Here is a tiny trained network, its code and every weight. The questions are about switching its units off for an input and a class, where a switched-off unit gives its printed mean instead of its output.

import numpy as np


def w(rows, s, z=0):
    codes = np.array(rows[::2]) - 128.0
    scale = np.full(codes.shape[1], s)
    scale[-1] = z or s
    return codes * scale


def f(y):
    return y / 2 * (1 + np.tanh(0.7978845608 * (y + 0.044715 * y**3)))


def log_softmax(a):
    a = a - a.max(-1, keepdims=True)
    return a - np.log(np.exp(a).sum(-1, keepdims=True))


def net(x, mask):
    res = np.array(x, float).reshape(1, 8) / 4 @ E
    y = f(res @ A[0][:, :-1].T + A[0][:, -1])
    res = res + np.where(mask, y, B[0][:, -1]) @ B[0][:, :-1]
    return log_softmax(res[-1] @ U[:, :-1].T + U[:, -1])


A, B = {}, {}
E = w([
[175,112,99,172,172,78,59],'x0',
[123,32,175,152,122,122,204],'x1',
[195,59,230,50,149,161,49],'x2',
[87,126,90,100,66,103,77],'x3',
[146,85,113,214,66,111,116],'x4',
[112,121,227,168,46,105,69],'x5',
[212,158,130,176,111,131,254],'x6',
[154,161,92,141,239,37,91],'x7',
],0.0085)
A[0] = w([
[147,28,184,161,101,138,173,142],'N0',
[79,162,60,140,109,177,200,193],'N1',
[129,89,111,56,130,183,123,72],'N2',
[112,91,83,158,155,90,65,219],'N3',
[130,91,177,142,152,124,206,150],'N4',
[200,92,99,199,163,85,101,165],'N5',
[102,193,51,139,155,126,212,253],'N6',
[134,52,189,139,99,139,122,238],'N7',
[125,88,204,75,188,171,80,219],'N8',
[123,101,101,154,112,139,220,222],'N9',
[97,118,64,186,144,109,83,215],'N10',
[92,187,181,141,47,124,84,202],'N11',
[160,81,187,200,39,144,142,251],'N12',
[138,179,49,146,156,105,151,245],'N13',
[135,90,243,160,53,130,142,232],'N14',
[140,133,174,153,42,73,102,130],'N15',
[193,163,52,157,180,69,42,238],'N16',
[138,146,87,177,107,100,56,145],'N17',
[49,171,40,105,94,153,245,177],'N18',
[142,110,125,97,144,93,54,245],'N19',
[111,93,101,166,123,70,81,97],'N20',
[100,108,169,178,90,115,97,230],'N21',
[102,94,174,151,73,170,105,131],'N22',
[174,192,62,115,150,121,189,226],'N23',
[246,157,124,149,215,76,153,81],'N24',
[181,163,89,162,157,135,107,114],'N25',
[158,65,71,149,93,112,149,86],'N26',
[167,136,132,100,180,156,154,176],'N27',
[57,173,185,95,74,135,72,243],'N28',
[160,137,135,136,116,103,152,180],'N29',
[121,145,156,137,119,104,144,45],'N30',
[127,153,204,76,107,136,90,209],'N31',
[133,111,130,40,177,107,158,248],'N32',
[93,136,37,126,104,135,53,184],'N33',
[95,157,127,152,57,141,84,142],'N34',
[102,103,104,159,139,55,139,84],'N35',
],0.011,0.0031)
B[0] = w([
[87,162,227,172,157,178,191,219],'N0',
[12,186,8,96,58,144,137,212],'N1',
[110,155,160,123,160,142,85,169],'N2',
[80,66,133,77,169,38,143,201],'N3',
[144,217,137,116,128,173,186,190],'N4',
[179,123,137,108,158,86,162,206],'N5',
[124,136,23,49,118,162,132,243],'N6',
[105,177,255,150,105,147,145,212],'N7',
[8,124,219,78,213,160,67,223],'N8',
[51,195,89,120,142,135,183,209],'N9',
[73,95,115,114,143,28,173,201],'N10',
[158,43,92,199,39,142,43,197],'N11',
[128,134,164,227,106,112,216,242],'N12',
[157,58,41,57,122,155,201,220],'N13',
[143,131,231,228,71,201,162,241],'N14',
[153,114,142,189,69,129,118,189],'N15',
[230,70,110,99,213,14,133,252],'N16',
[113,108,106,153,133,48,113,191],'N17',
[11,157,42,105,24,158,150,242],'N18',
[135,74,144,110,199,97,66,196],'N19',
[137,72,147,130,86,94,171,178],'N20',
[142,152,222,235,48,71,109,191],'N21',
[173,110,196,156,84,128,132,193],'N22',
[180,136,34,86,139,192,124,221],'N23',
[184,110,91,123,176,165,143,223],'N24',
[163,138,92,138,147,108,121,174],'N25',
[112,178,122,147,180,79,139,165],'N26',
[145,139,123,89,180,170,140,171],'N27',
[140,87,148,99,56,146,67,209],'N28',
[174,135,87,193,134,126,169,154],'N29',
[135,118,162,103,79,127,153,128],'N30',
[152,165,179,107,77,151,34,191],'N31',
[119,145,111,94,178,198,89,190],'N32',
[100,85,119,63,118,63,114,204],'N33',
[110,136,140,190,51,79,115,179],'N34',
[88,129,106,152,190,97,140,167],'N35',
],0.0063,0.013)
U = w([
[49,134,27,121,68,159,153,191],'0',
[113,51,119,144,127,4,117,124],'1',
[202,123,94,120,166,157,143,1],'2',
[58,125,194,70,165,193,10,192],'3',
[130,79,161,209,19,128,68,124],'4',
[113,155,192,200,112,177,242,100],'5',
],0.011,0.0014)

Each question gives the input, the list of numbers given to net, and the class t.
The units are the neurons (one row each of A and B). Each row of codes is followed by its name. A weight is (code - 128) times the scale printed after its matrix; where a second scale follows, it is the last column's (A, B and U).
mask holds one flag per neuron, in row order. A switched-off neuron (its flag False) gives its mean, the last column of its row in B, instead of its output. The means were averaged over made-up inputs and are rounded, as every weight is.
A unit's drop is (log p(t) with every unit on - log p(t) with that unit switched off) / (log p(t) with every unit on - log p(t) with every unit switched off).
The circuit of an input: a set's keep is (log p(t) with only the set's units on - log p(t) with every unit switched off) / (log p(t) with every unit on - log p(t) with every unit switched off). Starting from the 12 units with the biggest drops (on a tie, the unit counted first), units are removed one at a time, each time the one whose removal leaves the highest keep (on an exact tie, the one counted first), for as long as the keep stays at least 0.8.
circuit, biggest first: the units of the circuit, biggest drop first
most important unit: the unit with the biggest drop
k most important neurons: the k neurons with the biggest drops, biggest first
drop of u: that unit's drop, to one decimal
input [2,2,0,-1,-7,-6,8,4], class 2: circuit, biggest first	[N24]
input [2,-7,0,-2,8,2,8,4], class 2: circuit, biggest first	[N24; N23]
input [-1,4,-7,-4,3,5,2,8], class 0: circuit, biggest first	[N6; N13]
input [2,5,2,3,3,-4,-5,-6], class 5: circuit, biggest first	[N0; N7]
input [-5,5,-6,3,6,1,7,1], class 0: 2 most important neurons	[N18; N1]
input [4,6,-3,5,-7,1,-8,-5], class 3: 2 most important neurons	[N12; N8]
input [-7,0,0,-7,2,1,4,6], class 2: 2 most important neurons	[N24; N18]
input [5,-5,0,3,3,3,-4,-3], class 1: 2 most important neurons	[N3; N33]
input [-4,4,5,0,-4,-8,6,5], class 2: 2 most important neurons	[N24; N27]
input [5,0,-8,2,-5,8,5,2], class 0: 2 most important neurons	[N6; N19]
input [-4,-8,6,-7,-4,8,-6,-6], class 4: 2 most important neurons	[N11; N14]
input [2,-5,2,2,-6,3,2,-6], class 4: drop of N11	0.3
input [5,-1,-1,5,-5,4,3,0], class 1: drop of N14	0.3
input [-2,-6,0,8,3,-2,6,7], class 1: most important unit	N16
input [-5,-1,-6,0,3,-2,-8,6], class 1: drop of N16	0.6
